Below is a small trained network, with its code and all its weights. Each question gives an input and a class and asks what happens when units are switched off, that is, made to give their printed mean instead of their output.

import numpy as np


def w(rows, s, z=0):
    codes = np.array(rows[::2]) - 128.0
    scale = np.full(codes.shape[1], s)
    scale[-1] = z or s
    return codes * scale


def f(y):
    return np.maximum(y, 0)


def log_softmax(a):
    a = a - a.max(-1, keepdims=True)
    return a - np.log(np.exp(a).sum(-1, keepdims=True))


def net(x, mask):
    res = np.array(x, float).reshape(1, 5) / 4 @ E
    y = f(res @ A[0][:, :-1].T + A[0][:, -1])
    res = res + np.where(mask, y, B[0][:, -1]) @ B[0][:, :-1]
    return log_softmax(res[-1] @ U[:, :-1].T + U[:, -1])


A, B = {}, {}
E = w([
[235,167,172,36,186],'x0',
[211,21,79,90,108],'x1',
[70,69,106,115,254],'x2',
[235,149,105,232,175],'x3',
[122,221,52,92,112],'x4',
],0.0091)
A[0] = w([
[131,136,117,197,151,226],'n1',
[187,122,109,169,151,103],'n2',
[104,142,77,122,172,79],'n3',
[126,115,106,133,203,57],'n4',
[100,116,123,75,108,133],'n5',
[95,55,150,92,149,37],'n6',
[185,141,163,130,49,184],'n7',
[133,180,78,105,84,248],'n8',
[124,84,144,108,171,128],'n9',
[162,103,202,116,135,225],'n10',
[103,119,168,130,171,178],'n11',
[159,121,168,107,163,64],'n12',
[75,107,79,140,99,58],'n13',
[174,108,168,99,125,204],'n14',
[123,92,121,130,165,95],'n15',
[154,157,222,101,170,134],'n16',
[201,95,73,186,136,183],'n17',
[106,140,44,181,94,27],'n18',
[177,64,28,84,91,219],'n19',
[93,98,105,187,114,62],'n20',
[113,246,175,134,120,253],'n21',
[98,115,82,173,129,28],'n22',
[155,126,156,79,174,69],'n23',
[127,190,96,170,168,177],'n24',
[146,166,108,86,150,121],'n25',
[149,160,112,117,90,99],'n26',
[90,114,172,81,109,89],'n27',
[109,143,52,105,181,93],'n28',
[107,99,125,42,82,71],'n29',
],0.014,0.0026)
B[0] = w([
[106,159,119,90,140,189],'n1',
[142,173,159,75,163,193],'n2',
[131,111,166,143,94,162],'n3',
[145,111,160,128,89,182],'n4',
[153,182,128,125,147,174],'n5',
[136,141,147,105,141,194],'n6',
[133,102,183,143,90,216],'n7',
[109,124,165,138,110,201],'n8',
[124,104,150,132,103,186],'n9',
[80,113,95,90,139,200],'n10',
[101,118,154,145,98,180],'n11',
[142,110,105,103,116,177],'n12',
[166,138,86,85,112,179],'n13',
[106,97,107,115,126,192],'n14',
[148,104,182,124,144,170],'n15',
[122,102,86,84,99,210],'n16',
[122,161,152,90,165,223],'n17',
[142,122,133,56,91,181],'n18',
[1,131,121,176,162,222],'n19',
[163,104,60,49,67,183],'n20',
[74,126,126,143,105,247],'n21',
[140,107,115,79,119,166],'n22',
[136,116,103,99,93,189],'n23',
[100,156,139,102,154,191],'n24',
[132,97,20,82,89,178],'n25',
[166,85,159,144,62,171],'n26',
[150,165,134,84,172,183],'n27',
[159,64,224,171,64,175],'n28',
[176,170,164,103,192,191],'n29',
],0.01,0.013)
U = w([
[156,83,17,88,80,46],'0',
[159,63,233,155,69,41],'1',
[155,217,150,93,176,75],'2',
[98,92,129,130,105,250],'3',
[33,110,99,147,135,167],'4',
[126,123,89,149,135,204],'5',
[219,114,44,252,156,2],'6',
],0.014,0.0065)

Each question gives the input, the list of numbers given to net, and the class t.
The units are the neurons (one row each of A and B). Each row of codes is followed by its name. A weight is (code - 128) times the scale printed after its matrix; where a second scale follows, it is the last column's (A, B and U).
mask holds one flag per neuron, in row order. A switched-off neuron (its flag False) gives its mean, the last column of its row in B, instead of its output. The means were averaged over made-up inputs and are rounded, as every weight is.
A unit's drop is (log p(t) with every unit on - log p(t) with that unit switched off) / (log p(t) with every unit on - log p(t) with every unit switched off).
The circuit of an input: a set's keep is (log p(t) with only the set's units on - log p(t) with every unit switched off) / (log p(t) with every unit on - log p(t) with every unit switched off). Starting from the 12 units with the biggest drops (on a tie, the unit counted first), units are removed one at a time, each time the one whose removal leaves the highest keep (on an exact tie, the one counted first), for as long as the keep stays at least 0.8.
circuit, biggest first: the units of the circuit, biggest drop first
k most important neurons: the k neurons with the biggest drops, biggest first
drop when u is switched off: that unit's drop, to one decimal
input [4,5,8,4,-4], class 1: 2 most important neurons -> n4, n15
input [6,8,-4,-3,-5], class 4: circuit, biggest first -> n19
input [-3,7,7,-2,0], class 1: circuit, biggest first -> n28, n15
input [8,-8,-8,-1,6], class 0: 2 most important neurons -> n25, n16
input [5,-8,4,6,-2], class 4: circuit, biggest first -> n21, n29
input [7,0,-1,-7,4], class 0: 2 most important neurons -> n25, n16
input [4,-5,-8,-8,1], class 1: 2 most important neurons -> n7, n26
input [-3,4,-4,-4,8], class 3: 2 most important neurons -> n19, n26
input [-4,8,-5,-8,-6], class 2: 3 most important neurons -> n29, n27, n5
input [-1,8,-7,-4,-1], class 4: 2 most important neurons -> n19, n28
input [-5,6,-4,6,4], class 2: 3 most important neurons -> n17, n2, n21
input [7,-7,6,-7,8], class 3: 2 most important neurons -> n28, n25
input [7,7,-1,-8,3], class 2: 4 most important neurons -> n29, n5, n27, n20
input [5,5,1,6,6], class 2: 3 most important neurons -> n2, n17, n21
input [6,4,-6,4,8], class 3: 2 most important neurons -> n19, n25
input [4,-4,-8,5,8], class 1: circuit, biggest first -> n26
input [-5,-4,-3,-5,-3], class 0: circuit, biggest first -> n20, n13
input [3,-4,-6,0,5], class 1: drop when n7 is switched off -> 0.3
input [-4,2,-2,5,-4], class 2: drop when n16 is switched off -> 0.1
input [5,-1,-7,-2,6], class 1: circuit, biggest first -> n7
input [8,0,-8,3,3], class 0: drop when n8 is switched off -> -0.1
